Moves between elements:
π: q256->q897, q994->q655, q93->q888, q233->q156, q141->q994, q835->q651, q134->q233, q68->q522, q274->q341, q985->q256, q404->q28, q346->q383, q584->q274, q100->q141, q797->q404, q156->q434, q482->q93, q897->q438, q383->q481, q888->q353, q73->q488, q634->q985, q496->q405, q488->q634, q906->q590, q632->q760, q935->q775, q773->q632, q353->q23, q341->q935, q434->q68, q438->q797, q655->q496, q23->q125, q125->q906, q890->q773, q760->q134, q651->q482, q696->q126, q522->q978, q978->q73, q28->q835, q590->q100, q481->q584, q405->q346, q126->q890, q775->q696
ω: q256->q126, q994->q438, q93->q68, q233->q405, q141->q897, q835->q233, q134->q496, q68->q481, q274->q888, q985->q696, q404->q760, q346->q835, q584->q93, q100->q256, q797->q632, q156->q346, q482->q434, q897->q890, q383->q651, q888->q522, q73->q341, q634->q775, q496->q404, q488->q935, q906->q634, q632->q994, q935->q23, q773->q141, q353->q978, q341->q353, q434->q383, q438->q773, q655->q797, q23->q73, q125->q488, q890->q100, q760->q655, q651->q156, q696->q906, q522->q584, q978->q274, q28->q134, q590->q985, q481->q482, q405->q28, q126->q590, q775->q125
κ: q256->q696, q994->q897, q93->q434, q233->q496, q141->q256, q835->q134, q134->q655, q68->q383, q274->q93, q985->q775, q404->q632, q346->q28, q584->q482, q100->q985, q797->q773, q156->q405, q482->q156, q897->q126, q383->q835, q888->q68, q73->q274, q634->q935, q496->q797, q488->q341, q906->q488, q632->q141, q935->q353, q773->q100, q353->q522, q341->q888, q434->q346, q438->q890, q655->q438, q23->q978, q125->q73, q890->q590, q760->q994, q651->q233, q696->q125, q522->q481, q978->q584, q28->q760, q590->q634, q481->q651, q405->q404, q126->q906, q775->q23
χ: q256->q985, q994->q141, q93->q482, q233->q134, q141->q100, q835->q28, q134->q760, q68->q434, q274->q584, q985->q634, q404->q797, q346->q405, q584->q481, q100->q590, q797->q438, q156->q233, q482->q651, q897->q256, q383->q346, q888->q93, q73->q978, q634->q488, q496->q655, q488->q73, q906->q125, q632->q773, q935->q341, q773->q890, q353->q888, q341->q274, q434->q156, q438->q897, q655->q994, q23->q353, q125->q23, q890->q126, q760->q632, q651->q835, q696->q775, q522->q68, q978->q522, q28->q404, q590->q906, q481->q383, q405->q496, q126->q696, q775->q935
β: q256->q141, q994->q760, q93->q274, q233->q651, q141->q632, q835->q383, q134->q835, q68->q888, q274->q73, q985->q100, q404->q405, q346->q434, q584->q978, q100->q773, q797->q496, q156->q482, q482->q584, q897->q994, q383->q68, q888->q341, q73->q125, q634->q590, q496->q233, q488->q906, q906->q126, q632->q404, q935->q634, q773->q797, q353->q935, q341->q488, q434->q93, q438->q655, q655->q134, q23->q775, q125->q696, q890->q438, q760->q28, q651->q481, q696->q256, q522->q353, q978->q23, q28->q346, q590->q890, q481->q522, q405->q156, q126->q897, q775->q985
θ: q256->q100, q994->q632, q93->q584, q233->q835, q141->q773, q835->q346, q134->q28, q68->q93, q274->q978, q985->q590, q404->q496, q346->q156, q584->q522, q100->q890, q797->q655, q156->q651, q482->q481, q897->q141, q383->q434, q888->q274, q73->q23, q634->q906, q496->q134, q488->q125, q906->q696, q632->q797, q935->q488, q773->q438, q353->q341, q341->q73, q434->q482, q438->q994, q655->q760, q23->q935, q125->q775, q890->q897, q760->q404, q651->q383, q696->q985, q522->q888, q978->q353, q28->q405, q590->q126, q481->q68, q405->q233, q126->q256, q775->q634

In the rows, 45 means zero.

The rows follow the links: the fewer symbols apart two elements are, the more alike their rows tend to be.

Each row is also shifted at random along 2 hidden directions that mean nothing.

Some elements, each with a row of numbers:
q341 [ 57  45  53  26  43  39  47  52  45  51  42  43  35  46  43  40  41  48  51  45  43  50  53  41  51  37  49  48  34  43  44  44  52  43  59  44  46  42]
q125 [ 38  36  57  39  41  44  50  47  51  56  39  55  43  50  35  35  43  46  52  44  43  54  53  47  38  35  47  45  40  61  47  42  50  41  48  48  62  43]
q590 [ 25  38  48  42  42  43  35  41  50  37  44  57  53  47  54  44  45  48  40  55  51  32  40  41  44  47  60  58  42  39  46  45  50  45  43  40  50  48]
q584 [ 40  38  54  46  48  43  58  54  40  60  42  40  37  44  27  46  45  43  60  34  37  70  59  47  43  42  35  32  46  68  44  42  53  39  51  52  47  44]
q655 [ 67  60  40  49  43  54  46  46  50  43  52  44  50  40  49  49  47  44  42  46  51  42  52  39  55  45  45  49  53  38  39  45  37  45  42  39  41  54]
q438 [ 53  49  46  58  40  53  52  52  53  53  49  57  55  42  32  51  52  45  50  44  51  56  59  41  45  41  42  46  58  71  37  39  39  39  36  43  56  57]
q906 [ 51  41  49  35  41  41  40  50  54  48  41  55  49  47  40  42  50  48  47  50  46  46  50  45  40  36  52  51  40  57  45  40  48  42  48  45  58  49]
q126 [ 49  50  46  39  40  47  38  41  54  39  44  55  51  48  54  38  44  47  37  51  53  29  45  41  47  39  55  57  43  35  42  46  42  45  45  40  52  48]
q888 [ 13  27  47  48  55  32  37  48  34  42  42  41  42  47  46  51  49  47  48  49  35  46  32  49  34  54  50  41  41  48  55  47  58  48  49  50  38  39]
q23 [ 46  43  53  27  42  43  45  44  46  50  40  46  34  49  47  35  39  45  46  46  44  42  46  46  45  38  50  47  34  38  50  47  50  45  55  46  49  38]
q383 [ 40  48  45  52  50  45  49  50  33  46  50  35  39  40  45  53  45  44  51  43  39  52  48  43  52  52  44  40  46  39  44  48  48  45  50  47  33  46]
q233 [ 75  57  37  50  49  49  51  46  46  47  47  38  47  42  41  53  48  41  46  37  42  51  45  48  46  49  34  39  52  47  45  44  37  48  43  48  39  47]
q482 [ 29  46  42  48  50  42  46  43  32  41  46  33  36  45  54  46  38  43  43  44  41  41  36  46  46  53  44  39  41  26  52  51  49  53  49  46  31  37]
q760 [ 47  54  38  55  44  54  44  41  45  36  54  44  52  42  57  49  46  44  39  49  52  36  42  42  53  52  46  48  52  31  42  48  38  50  41  41  38  50]
q256 [ 29  42  48  45  38  49  41  38  51  40  45  55  51  48  55  39  40  47  41  54  54  34  45  44  46  45  57  54  44  37  43  47  45  44  43  40  51  48]
q405 [ 28  45  35  66  51  49  51  40  39  41  46  41  48  46  49  55  46  42  43  43  44  44  35  51  40  59  38  36  54  45  49  48  44  51  36  49  36  43]

Complete each set of four: the symbols that take the first to the second take the third to the fourth, perhaps in another order.
Answers are names.
A [ 39  38  52  34  43  43  45  44  51  50  38  52  45  53  41  35  41  46  47  45  44  48  47  48  38  36  45  46  37  55  49  43  49  44  49  47  57  41]
B [ 32  37  48  40  43  39  30  43  50  36  45  57  52  48  55  45  47  50  39  57  49  31  41  45  42  44  58  57  42  40  45  45  49  46  45  41  51  47]
C [ 50  49  43  51  42  53  47  39  57  43  46  56  56  48  47  41  45  45  41  46  51  41  46  47  42  43  43  48  52  51  43  44  36  46  37  43  56  49]
D q797

A [ 30  43  55  47  36  48  48  49  49  49  47  60  47  44  42  42  44  49  49  51  57  48  58  39  52  39  55  54  48  54  38  39  45  39  44  40  57  54]
B [ 52  48  42  52  43  53  47  41  56  45  46  55  58  48  44  45  50  45  41  46  52  41  45  47  41  45  45  48  52  53  43  43  37  46  37  44  54  51]
C [ 40  47  49  52  38  55  52  40  54  50  46  58  50  48  41  40  42  46  46  46  56  48  57  43  48  39  46  47  51  55  40  42  39  43  38  43  59  50]
D q632

A [ 26  43  46  49  40  51  41  34  52  40  45  56  54  51  58  37  42  47  38  53  55  31  41  45  43  45  53  53  46  38  45  49  43  47  41  39  52  45]
B [ 59  52  36  45  42  50  37  34  58  38  45  53  58  51  56  39  46  44  32  49  51  32  35  49  43  46  43  50  48  37  48  46  35  51  37  42  53  44]
C [ 58  59  35  51  47  53  44  36  45  37  51  41  49  45  60  45  44  41  36  43  51  31  36  43  52  52  45  45  51  25  45  50  36  52  40  42  36  47]
D q28

A [ 40  34  46  35  46  38  34  44  53  39  41  55  53  51  48  41  48  50  41  54  43  35  37  47  36  42  56  53  39  48  50  42  48  46  43  44  53  46]
B [ 46  43  58  31  41  42  51  51  43  53  41  47  34  47  41  37  41  45  54  44  45  56  57  41  48  35  49  48  37  47  44  44  51  41  56  48  50  41]
C [ 27  30  48  39  48  36  35  42  49  44  39  56  52  52  46  42  48  48  41  53  43  38  36  49  33  43  54  51  39  50  52  45  51  46  42  47  52  43]
D q341

A [ 38  50  39  63  47  49  51  38  41  42  49  39  50  47  46  51  47  42  46  39  47  45  40  49  45  53  37  37  54  44  45  49  40  49  39  47  41  45]
B [ 59  51  37  45  53  41  43  49  37  40  50  32  45  41  50  55  51  44  43  45  38  41  38  45  48  55  41  42  44  35  47  48  45  49  46  46  29  44]
C [ 49  47  44  42  50  45  50  43  38  48  42  32  35  47  47  41  40  42  48  37  39  50  41  51  44  47  38  36  43  41  51  51  47  49  51  51  38  36]
D q274

A [ 27  42  49  58  49  46  59  57  32  51  52  36  37  36  34  55  45  44  59  39  41  65  58  41  54  50  42  38  50  54  40  44  52  40  50  48  35  48]
B [ 70  53  35  43  53  42  40  47  39  39  49  31  45  42  52  55  51  44  41  42  37  38  35  46  48  54  43  42  41  29  48  49  42  49  47  44  30  42]
C [ 67  44  48  26  50  35  39  55  43  48  43  38  39  45  42  46  47  47  46  43  36  48  40  44  45  43  45  45  34  44  49  46  51  45  54  49  41  41]
D q522

A [ 34  37  50  39  41  40  37  47  50  40  44  57  52  47  49  43  46  49  41  56  49  36  46  45  44  44  59  57  42  48  44  43  49  44  43  42  52  50]
B [ 35  34  56  43  42  42  42  52  51  52  42  59  51  46  34  44  50  48  51  52  47  52  55  42  39  38  52  51  42  64  43  41  51  39  45  44  59  51]
C [ 29  43  46  56  39  55  48  37  54  46  44  58  55  48  44  39  41  46  43  49  55  42  49  48  43  44  45  47  53  53  41  44  41  44  36  44  57  50]
D q100

A [ 45  48  46  53  49  44  51  55  33  47  52  35  41  38  40  54  47  43  53  42  40  57  50  43  54  49  42  39  48  47  43  45  50  43  48  46  33  49]
B [ 32  44  44  49  50  44  47  42  33  43  47  34  36  46  51  47  40  44  46  42  41  45  38  47  48  52  43  39  44  32  50  52  50  50  52  47  34  38]
C [ 43  39  43  35  46  37  25  42  52  36  40  53  55  52  59  43  47  50  33  57  44  25  30  47  38  45  58  57  38  35  51  46  46  49  44  44  48  44]
D q126

A [ 37  47  49  53  47  45  59  53  34  54  50  36  33  39  37  51  43  44  56  37  43  64  58  41  54  48  39  38  51  50  42  47  50  42  52  48  38  45]
B [ 47  46  50  45  49  45  59  50  39  58  43  36  32  45  36  42  41  43  52  36  38  61  51  48  46  45  35  35  47  53  47  46  47  44  53  51  43  40]
C [ 35  36  50  46  51  38  50  52  35  53  39  41  39  44  33  47  49  45  53  41  37  60  47  48  39  44  39  36  42  61  48  45  54  43  51  49  42  40]
D q978

A [ 49  53  36  55  45  52  43  42  46  36  53  45  52  41  54  52  47  46  38  48  52  36  43  41  53  53  49  50  53  35  41  47  39  47  37  42  38  51]
B [ 59  60  36  50  43  55  47  38  49  36  53  38  49  45  57  48  42  44  36  44  52  33  41  43  53  50  44  47  53  26  42  48  35  52  39  42  39  47]
C [ 53  41  45  25  52  33  34  50  41  42  42  38  40  46  50  45  45  47  44  48  36  39  37  45  45  46  51  49  31  35  52  49  51  48  55  47  37  38]
D q341

A [ 16  40  49  58  49  45  55  48  30  48  47  34  35  43  45  48  40  45  54  41  42  55  46  46  48  52  42  36  48  44  46  47  53  46  49  49  35  41]
B [ 63  44  50  26  46  38  44  57  43  51  44  41  35  44  40  46  47  47  52  43  37  52  51  42  46  37  47  47  36  47  47  42  51  43  56  44  45  43]
C [ 44  46  39  57  52  44  45  51  34  45  50  38  46  40  42  57  51  44  46  44  41  51  42  46  47  54  40  37  51  48  46  47  48  47  44  48  34  46]
D q93

A [ 64  49  48  32  37  48  42  48  57  44  45  54  49  45  46  40  46  47  43  51  51  40  54  38  51  36  53  58  41  46  40  42  44  41  47  41  54  53]
B [ 49  47  48  39  37  49  42  44  55  45  46  54  50  47  50  39  45  47  41  52  54  39  53  37  49  40  53  55  43  43  42  43  44  42  47  40  54  51]
C [ 58  59  38  55  46  56  54  43  46  47  49  39  46  44  45  47  43  40  44  37  49  46  46  46  49  49  34  39  55  41  44  46  35  48  40  46  41  46]
D q28

A [ 59  51  46  40  46  49  57  48  42  53  46  33  32  44  42  44  40  43  52  35  42  58  52  46  51  44  34  37  43  43  47  48  44  46  53  49  40  38]
B [ 39  41  47  46  52  42  53  48  37  52  41  37  35  46  38  45  43  46  53  39  37  57  47  50  41  47  37  35  43  53  51  45  50  46  52  50  43  38]
C [ 41  55  38  59  45  55  49  40  45  41  50  42  48  45  52  47  42  41  44  42  51  44  44  46  50  52  41  42  54  37  43  48  38  52  40  45  40  48]
D q28

A [ 56  50  48  50  46  47  60  57  36  54  51  35  35  36  36  53  46  44  57  37  41  62  60  40  57  47  40  39  48  51  40  42  48  39  53  47  36  49]
B [ 50  52  44  42  49  43  50  45  35  46  46  33  33  45  51  45  40  43  47  39  40  47  42  47  50  50  40  39  42  33  47  50  47  50  54  49  33  38]
C [ 48  46  38  59  51  45  50  49  39  48  49  37  48  40  38  57  50  44  49  40  40  53  45  47  46  52  36  37  53  54  46  47  46  46  44  49  38  49]
D q156

A [ 54  49  39  48  53  42  43  49  38  42  51  32  45  42  50  57  50  46  45  44  40  44  37  44  48  53  44  42  47  38  46  47  45  50  45  47  30  47]
B [ 61  54  45  41  48  48  52  50  36  52  47  32  34  41  45  48  43  43  47  39  42  52  49  43  54  47  39  40  45  37  45  47  46  45  53  46  34  43]
C [ 25  36  59  40  40  45  52  47  46  54  41  51  38  49  37  35  39  47  54  47  47  59  57  46  43  36  46  45  40  57  44  43  52  41  52  48  56  41]
D q775

A [ 30  40  44  60  51  43  49  54  30  47  50  34  41  38  42  57  47  46  51  45  40  53  46  45  49  57  45  41  50  44  44  47  51  43  46  45  31  46]
B [ 67  56  32  52  50  51  45  38  48  41  48  37  48  47  50  49  47  41  40  40  43  41  37  51  45  51  34  38  51  36  48  49  36  51  40  46  38  42]
C [ 36  38  52  34  44  37  42  53  40  49  43  45  35  43  42  44  45  48  51  46  40  51  48  44  47  42  50  48  37  47  46  46  57  43  54  46  43  42]
D q584

A [ 54  51  35  43  53  41  39  46  36  37  50  30  44  42  56  55  47  45  40  46  39  35  32  45  48  55  46  43  42  25  51  49  46  54  47  46  26  41]
B [ 46  46  40  57  52  44  48  52  37  44  51  36  45  37  42  57  52  43  49  41  40  53  42  46  45  55  41  40  51  49  44  46  47  45  45  47  33  48]
C [ 34  47  43  61  43  49  47  46  43  39  53  50  55  39  45  56  49  47  45  50  52  44  50  42  51  51  51  48  56  50  38  43  43  43  35  39  42  56]
D q994

A [ 51  54  40  55  44  52  43  45  46  37  52  44  54  40  53  53  47  45  40  50  50  37  45  40  54  51  48  50  52  35  42  45  41  48  38  40  41  53]
B [  3  41  48  75  44  55  56  42  35  46  52  48  49  41  44  52  42  46  52  47  52  52  54  44  53  55  47  41  63  54  38  46  44  43  37  45  43  53]
C [ 61  43  43  27  45  40  32  38  58  41  38  50  48  56  53  34  45  47  36  50  43  34  33  51  37  38  48  51  34  38  54  47  44  50  49  46  54  37]
D q906

